Below is a small trained network, with its code and all its weights. Each question gives an input and a target symbol and asks what happens when units are switched off, that is, made to give their printed mean instead of their output.

import numpy as np


def w(rows, s, z=0):
    codes = np.array(rows[::2]) - 128.0
    scale = np.full(codes.shape[1], s)
    scale[-1] = z or s
    return codes * scale


def norm(h):
    return h / np.sqrt((h * h).mean(-1, keepdims=True) + 1e-5)


def f(y):
    return np.maximum(y, 0)


def softmax(a):
    e = np.exp(a - a.max(-1, keepdims=True))
    return e / e.sum(-1, keepdims=True)


def log_softmax(a):
    a = a - a.max(-1, keepdims=True)
    return a - np.log(np.exp(a).sum(-1, keepdims=True))


def net(x, mask):
    ids = ['ΓΔΘΛΠΨαβζηξτφω'.index(c) for c in x.split()]
    T = len(ids)
    res = E[ids] + P[:T]
    u = 0
    for l in range(3):
        q, k, v = (norm(res) @ M[l].T for M in (Q, K, V))
        z = softmax(np.where(np.tri(T) > 0, q @ k.T / 2**0.5, -1e9)) @ v
        res = res + np.where(mask[u], z, O[l][:, -1]) @ O[l][:, :-1]
        u += 1
        y = f(norm(res) @ A[l][:, :-1].T + A[l][:, -1])
        res = res + np.where(mask[u : u + 12], y, B[l][:, -1]) @ B[l][:, :-1]
        u += 12
    return log_softmax(norm(res)[-1] @ U[:, :-1].T + U[:, -1])


Q, K, V, O, A, B = {}, {}, {}, {}, {}, {}
E = w([
[104,126,150,183],'Γ',
[32,130,141,155],'Δ',
[234,116,218,165],'Θ',
[186,109,144,94],'Λ',
[99,108,207,83],'Π',
[132,139,141,215],'Ψ',
[120,135,220,249],'α',
[171,132,193,223],'β',
[91,113,131,124],'ζ',
[81,129,120,154],'η',
[146,59,38,102],'ξ',
[119,125,108,125],'τ',
[162,42,147,37],'φ',
[122,126,174,204],'ω',
],0.016)
P = w([
[181,198,85,99],'0',
[120,67,107,110],'1',
[71,84,159,5],'2',
[135,142,72,107],'3',
[116,69,124,194],'4',
[99,107,197,116],'5',
[136,144,72,107],'6',
[112,65,125,202],'7',
[100,107,195,116],'8',
[139,145,72,109],'9',
[111,63,125,204],'10',
],0.012)
Q[0] = w([
[103,133,251,95],'0.h0',
[137,65,111,134],'0.h0',
],0.017)
K[0] = w([
[145,251,179,92],'0.h0',
[98,125,197,132],'0.h0',
],0.017)
V[0] = w([
[112,81,35,219],'0.h0',
[5,11,51,209],'0.h0',
],0.0023)
O[0] = w([
[254,205,91,197,2],'0.h0',
[163,185,137,87,148],'0.h0',
],0.0069,0.00049)
A[0] = w([
[83,164,158,208,101],'0.n0',
[107,148,160,115,144],'0.n1',
[100,70,79,160,61],'0.n2',
[116,202,80,176,110],'0.n3',
[172,186,138,140,97],'0.n4',
[109,249,206,69,182],'0.n5',
[143,85,84,129,3],'0.n6',
[185,198,194,149,97],'0.n7',
[154,99,149,159,148],'0.n8',
[59,186,11,105,169],'0.n9',
[58,184,74,186,116],'0.n10',
[131,124,218,159,132],'0.n11',
],0.014,0.0076)
B[0] = w([
[130,147,92,78,249],'0.n0',
[34,179,94,95,189],'0.n1',
[76,156,223,142,165],'0.n2',
[198,254,191,117,190],'0.n3',
[143,107,184,168,148],'0.n4',
[134,184,34,134,230],'0.n5',
[187,50,156,179,130],'0.n6',
[125,81,29,137,165],'0.n7',
[113,134,116,223,193],'0.n8',
[156,72,152,15,243],'0.n9',
[121,140,215,152,254],'0.n10',
[101,13,62,159,244],'0.n11',
],0.0083,0.0067)
Q[1] = w([
[228,129,180,127],'1.h0',
[225,173,253,149],'1.h0',
],0.0057)
K[1] = w([
[133,28,194,205],'1.h0',
[122,9,254,91],'1.h0',
],0.0099)
V[1] = w([
[161,232,35,73],'1.h0',
[250,86,43,88],'1.h0',
],0.0024)
O[1] = w([
[177,180,116,2,245],'1.h0',
[199,161,104,178,135],'1.h0',
],0.0054,0.0011)
A[1] = w([
[67,33,216,192,121],'1.n0',
[54,216,115,114,230],'1.n1',
[68,50,62,73,3],'1.n2',
[115,251,201,61,162],'1.n3',
[194,231,95,174,206],'1.n4',
[93,112,60,178,8],'1.n5',
[157,48,36,113,113],'1.n6',
[145,196,6,33,102],'1.n7',
[119,214,238,158,76],'1.n8',
[238,110,203,172,120],'1.n9',
[75,85,191,146,143],'1.n10',
[59,165,10,193,31],'1.n11',
],0.011,0.0033)
B[1] = w([
[118,96,139,147,254],'1.n0',
[208,140,121,184,212],'1.n1',
[158,148,154,138,210],'1.n2',
[120,175,64,75,206],'1.n3',
[65,61,206,128,169],'1.n4',
[187,180,147,71,163],'1.n5',
[99,190,147,156,194],'1.n6',
[64,75,110,176,196],'1.n7',
[178,164,126,168,173],'1.n8',
[111,9,143,99,162],'1.n9',
[127,89,111,160,210],'1.n10',
[147,179,150,113,183],'1.n11',
],0.013,0.0087)
Q[2] = w([
[87,182,1,92],'2.h0',
[240,255,85,117],'2.h0',
],0.0078)
K[2] = w([
[204,253,111,62],'2.h0',
[143,151,236,50],'2.h0',
],0.0072)
V[2] = w([
[75,223,4,151],'2.h0',
[23,65,79,107],'2.h0',
],0.0032)
O[2] = w([
[18,42,2,214,109],'2.h0',
[126,206,198,95,253],'2.h0',
],0.0074,0.0011)
A[2] = w([
[127,55,159,176,32],'2.n0',
[169,46,40,72,77],'2.n1',
[248,55,89,73,103],'2.n2',
[186,102,135,204,59],'2.n3',
[147,127,194,178,67],'2.n4',
[58,110,151,131,59],'2.n5',
[140,41,78,124,21],'2.n6',
[236,183,51,173,131],'2.n7',
[101,153,175,146,107],'2.n8',
[65,126,40,90,2],'2.n9',
[134,54,165,134,203],'2.n10',
[182,122,128,210,94],'2.n11',
],0.013,0.0064)
B[2] = w([
[103,60,52,52,209],'2.n0',
[70,63,84,254,139],'2.n1',
[195,23,127,125,144],'2.n2',
[104,206,163,147,185],'2.n3',
[177,133,79,153,194],'2.n4',
[127,147,175,139,163],'2.n5',
[114,229,244,160,141],'2.n6',
[112,25,36,149,176],'2.n7',
[144,93,147,156,164],'2.n8',
[244,143,177,116,155],'2.n9',
[89,174,96,96,254],'2.n10',
[166,198,176,77,195],'2.n11',
],0.0095,0.0092)
U = w([
[197,129,156,123,193],'Γ',
[124,208,82,68,151],'Δ',
[234,80,116,140,55],'Θ',
[7,113,124,149,2],'Λ',
[111,111,38,153,150],'Π',
[174,123,211,142,194],'Ψ',
[154,151,175,137,242],'α',
[130,212,187,107,143],'β',
[173,117,109,124,163],'ζ',
[171,144,158,101,159],'η',
[168,51,152,197,86],'ξ',
[176,75,97,121,119],'τ',
[46,220,189,94,60],'φ',
[143,104,254,161,65],'ω',
],0.022,0.008)

Each question gives the input, a string of symbols that net reads in full, and the target symbol t.
The units are the heads (2 rows each of Q, K, V and O) and the neurons (one row each of A and B). Each row of codes is followed by its name. A weight is (code - 128) times the scale printed after its matrix; where a second scale follows, it is the last column's (O, A, B and U).
mask holds one flag per unit, layer by layer, with each layer's heads first. A switched-off unit (its flag False) gives its mean, the last column of its rows in O or B, instead of its output. The means were averaged over made-up inputs and are rounded, as every weight is.
A unit's drop is (log p(t) with every unit on - log p(t) with that unit switched off) / (log p(t) with every unit on - log p(t) with every unit switched off).
The circuit of an input: a set's keep is (log p(t) with only the set's units on - log p(t) with every unit switched off) / (log p(t) with every unit on - log p(t) with every unit switched off). Starting from the 12 units with the biggest drops (on a tie, the unit counted first), units are removed one at a time, each time the one whose removal leaves the highest keep (on an exact tie, the one counted first), for as long as the keep stays at least 0.8.
circuit, biggest first: the units of the circuit, biggest drop first
k most important neurons: the k neurons with the biggest drops, biggest first
top k neurons in layer l: the k neurons of layer l with the biggest drops, biggest first
input Λ Δ Δ Π Λ Δ, target β: circuit, biggest first => [1.n1; 1.n7]
input ω Δ τ Δ Δ Δ Ψ Π ξ Π φ, target Λ: circuit, biggest first => [1.n1; 1.n6]
input Π Θ φ τ, target τ: circuit, biggest first => [2.n2; 0.n9]
input ξ Δ Δ ξ φ ζ Λ Δ Θ, target Δ: most important neuron => [1.n6]
input Θ Δ Δ Δ η ζ Γ Ψ Δ φ, target φ: top 4 neurons in layer 0 => [0.n9; 0.n10; 0.n3; 0.n8]
input β φ ω Δ Θ ω Π Θ Π Λ α, target Λ: circuit, biggest first => [1.n1; 1.n2]
input Λ Γ Λ Δ Π Δ Δ Π η, target β: circuit, biggest first => [1.n1; 2.n11]
input ω Θ Π Λ, target Λ: circuit, biggest first => [1.n7; 1.n1]
input Π Λ Π ζ ω, target Λ: 3 most important neurons => [1.n1; 2.n0; 2.n10]
input Π Π τ Ψ Λ Λ ξ, target ξ: circuit, biggest first => [2.n1; 2.n2; 2.n6]
input Δ Π ω Δ Π φ Δ Π φ Δ Γ, target Λ: top 2 neurons in layer 1 => [1.n1; 1.n2]
input Θ φ Π φ Ψ α Π Π Γ ω, target ω: 2 most important neurons => [1.n4; 0.n3]
input Δ Δ Δ Π ξ, target Λ: 3 most important neurons => [0.n2; 0.n5; 1.n1]
input Δ Π Δ Δ ξ φ Π ω Δ Δ φ, target Λ: most important neuron => [1.n1]
input Π Δ τ, target Λ: circuit, biggest first => [2.n1; 2.n0]
input Λ Δ Δ Δ φ Π, target β: top 3 neurons in layer 2 => [2.n7; 2.n2; 2.n9]
input Δ Δ α, target Π: 2 most important neurons => [0.n5; 2.n7]
input τ Δ Δ, target Ψ: 2 most important neurons => [2.n9; 2.n10]
input Δ Π Δ Λ Λ Θ Γ ζ Δ, target Π: 2 most important neurons => [1.n1; 2.n7]
input Π Δ τ Δ φ Π Π Π ξ, target Λ: top 4 neurons in layer 1 => [1.n1; 1.n8; 1.n5; 1.n6]
input Λ ζ Γ, target β: most important neuron => [0.n10]
input β Ψ Π, target Ψ: 2 most important neurons => [2.n9; 0.n3]
input α η Δ, target ξ: top 4 neurons in layer 1 => [1.n6; 1.n11; 1.n1; 1.n5]
input Λ Δ φ ω Δ Δ, target β: top 3 neurons in layer 1 => [1.n1; 1.n4; 1.n7]
input φ Π Δ Δ Δ Δ Π τ, target Ψ: top 2 neurons in layer 0 => [0.n11; 0.n2]
input τ Δ ω Π Γ, target Λ: 3 most important neurons => [0.n5; 0.n11; 1.n1]
input Δ η Λ, target Π: 3 most important neurons => [0.n11; 2.n1; 1.n3]
